Here is a tiny trained network, its code and every weight. The questions are about switching its units off for an input and a target symbol, where a switched-off unit gives its printed mean instead of its output.

import numpy as np


def w(rows, s, z=0):
    codes = np.array(rows[::2]) - 128.0
    scale = np.full(codes.shape[1], s)
    scale[-1] = z or s
    return codes * scale


def norm(h):
    return h / np.sqrt((h * h).mean(-1, keepdims=True) + 1e-5)


def f(y):
    return np.maximum(y, 0)


def softmax(a):
    e = np.exp(a - a.max(-1, keepdims=True))
    return e / e.sum(-1, keepdims=True)


def log_softmax(a):
    a = a - a.max(-1, keepdims=True)
    return a - np.log(np.exp(a).sum(-1, keepdims=True))


def net(x, mask):
    ids = ['αβγδθλμπσω'.index(c) for c in x.split()]
    T = len(ids)
    res = E[ids] + P[:T]
    r = norm(res)
    for j in range(3):
        rows = slice(2 * j, 2 * j + 2)
        q, k, v = (r @ M[0][rows].T for M in (Q, K, V))
        z = softmax(np.where(np.tri(T) > 0, q @ k.T / 2**0.5, -1e9)) @ v
        o = O[0][rows]
        res = res + np.where(mask[j], z, o[:, -1]) @ o[:, :-1]
    y = f(norm(res) @ A[0][:, :-1].T + A[0][:, -1])
    res = res + np.where(mask[3:11], y, B[0][:, -1]) @ B[0][:, :-1]
    return log_softmax(norm(res)[-1] @ U[:, :-1].T + U[:, -1])


Q, K, V, O, A, B = {}, {}, {}, {}, {}, {}
E = w([
[65,44,236,102],'α',
[104,168,138,245],'β',
[177,223,116,102],'γ',
[158,106,67,199],'δ',
[158,204,187,48],'θ',
[62,6,140,110],'λ',
[171,70,141,131],'μ',
[126,39,160,118],'π',
[103,176,45,194],'σ',
[79,65,74,127],'ω',
],0.018)
P = w([
[198,61,120,111],'0',
[205,36,111,120],'1',
[81,174,47,97],'2',
[228,81,92,136],'3',
[116,192,30,88],'4',
[162,24,133,149],'5',
[66,127,5,84],'6',
[151,39,1,241],'7',
[154,102,5,9],'8',
],0.0059)
Q[0] = w([
[101,62,144,224],'head 0',
[170,244,180,96],'head 0',
[119,163,73,131],'head 1',
[152,37,92,143],'head 1',
[89,229,123,101],'head 2',
[225,186,134,111],'head 2',
],0.011)
K[0] = w([
[160,216,130,147],'head 0',
[167,120,189,212],'head 0',
[133,125,166,140],'head 1',
[87,118,109,104],'head 1',
[85,1,127,85],'head 2',
[129,149,108,100],'head 2',
],0.0099)
V[0] = w([
[146,85,94,224],'head 0',
[32,13,78,103],'head 0',
[139,132,206,182],'head 1',
[114,69,126,174],'head 1',
[86,60,112,77],'head 2',
[131,176,215,255],'head 2',
],0.0087)
O[0] = w([
[113,155,102,165,166],'head 0',
[91,191,140,142,254],'head 0',
[91,167,244,159,101],'head 1',
[67,162,118,162,196],'head 1',
[183,77,137,121,158],'head 2',
[147,122,163,191,102],'head 2',
],0.011,0.01)
A[0] = w([
[77,125,99,109,169],'neuron 0',
[166,119,28,141,144],'neuron 1',
[71,107,168,109,139],'neuron 2',
[85,86,77,133,147],'neuron 3',
[55,129,136,114,139],'neuron 4',
[248,162,133,102,253],'neuron 5',
[109,111,135,194,164],'neuron 6',
[173,105,93,68,205],'neuron 7',
],0.014,0.0055)
B[0] = w([
[135,169,110,80,229],'neuron 0',
[38,97,87,70,195],'neuron 1',
[154,137,71,137,200],'neuron 2',
[166,196,142,90,254],'neuron 3',
[169,196,105,146,217],'neuron 4',
[125,2,143,151,149],'neuron 5',
[174,165,222,121,194],'neuron 6',
[105,86,102,199,164],'neuron 7',
],0.0076,0.011)
U = w([
[87,139,223,128,49],'α',
[130,132,189,250,203],'β',
[147,33,102,144,102],'γ',
[125,160,102,207,72],'δ',
[130,44,179,108,125],'θ',
[140,211,119,68,133],'λ',
[95,99,176,148,84],'μ',
[213,176,166,97,253],'π',
[99,141,146,138,30],'σ',
[97,163,135,116,201],'ω',
],0.011,0.0029)

Each question gives the input, a string of symbols that net reads in full, and the target symbol t.
The units are the heads (2 rows each of Q, K, V and O) and the neurons (one row each of A and B). Each row of codes is followed by its name. A weight is (code - 128) times the scale printed after its matrix; where a second scale follows, it is the last column's (O, A, B and U).
mask holds one flag per unit, heads first, then neurons. A switched-off unit (its flag False) gives its mean, the last column of its rows in O or B, instead of its output. The means were averaged over made-up inputs and are rounded, as every weight is.
A unit's drop is (log p(t) with every unit on - log p(t) with that unit switched off) / (log p(t) with every unit on - log p(t) with every unit switched off).
The circuit of an input: a set's keep is (log p(t) with only the set's units on - log p(t) with every unit switched off) / (log p(t) with every unit on - log p(t) with every unit switched off). Starting from all 11 units, units are removed one at a time, each time the one whose removal leaves the highest keep (on an exact tie, the one counted first), for as long as the keep stays at least 0.8.
circuit, biggest first: the units of the circuit, biggest drop first
top k neurons: the k neurons with the biggest drops, biggest first
which heads matter: for each layer, one digit per head in row order, 1 if its drop is at least 0.15 and else 0, layers parted by /
drop of u: that unit's drop, to one decimal
input ω π β δ γ μ, target γ: circuit, biggest first -> [head 0]
input λ λ λ λ π λ, target λ: which heads matter -> 100
input ω λ δ γ, target γ: which heads matter -> 011
input λ λ δ θ, target θ: top 3 neurons -> [neuron 5; neuron 3; neuron 4]
input β λ ω α λ λ β δ, target β: which heads matter -> 001
input λ λ π β λ λ σ λ, target β: which heads matter -> 001
input π δ α λ π λ, target λ: which heads matter -> 000
input π λ θ λ, target θ: which heads matter -> 100
input θ θ θ, target θ: which heads matter -> 100
input λ θ λ β π λ π, target π: top 3 neurons -> [neuron 6; neuron 1; neuron 7]
input γ λ λ λ α π π γ, target γ: top 4 neurons -> [neuron 5; neuron 3; neuron 4; neuron 0]
input γ δ λ π λ λ π δ, target γ: drop of head 0 -> 1.2
input λ σ π λ β π, target β: drop of head 2 -> 0.4
input λ θ σ λ θ π, target θ: drop of neuron 1 -> 0.0
input σ ω γ α, target γ: drop of neuron 6 -> 0.1
input π γ δ λ π λ λ π, target γ: top neuron -> [neuron 7]
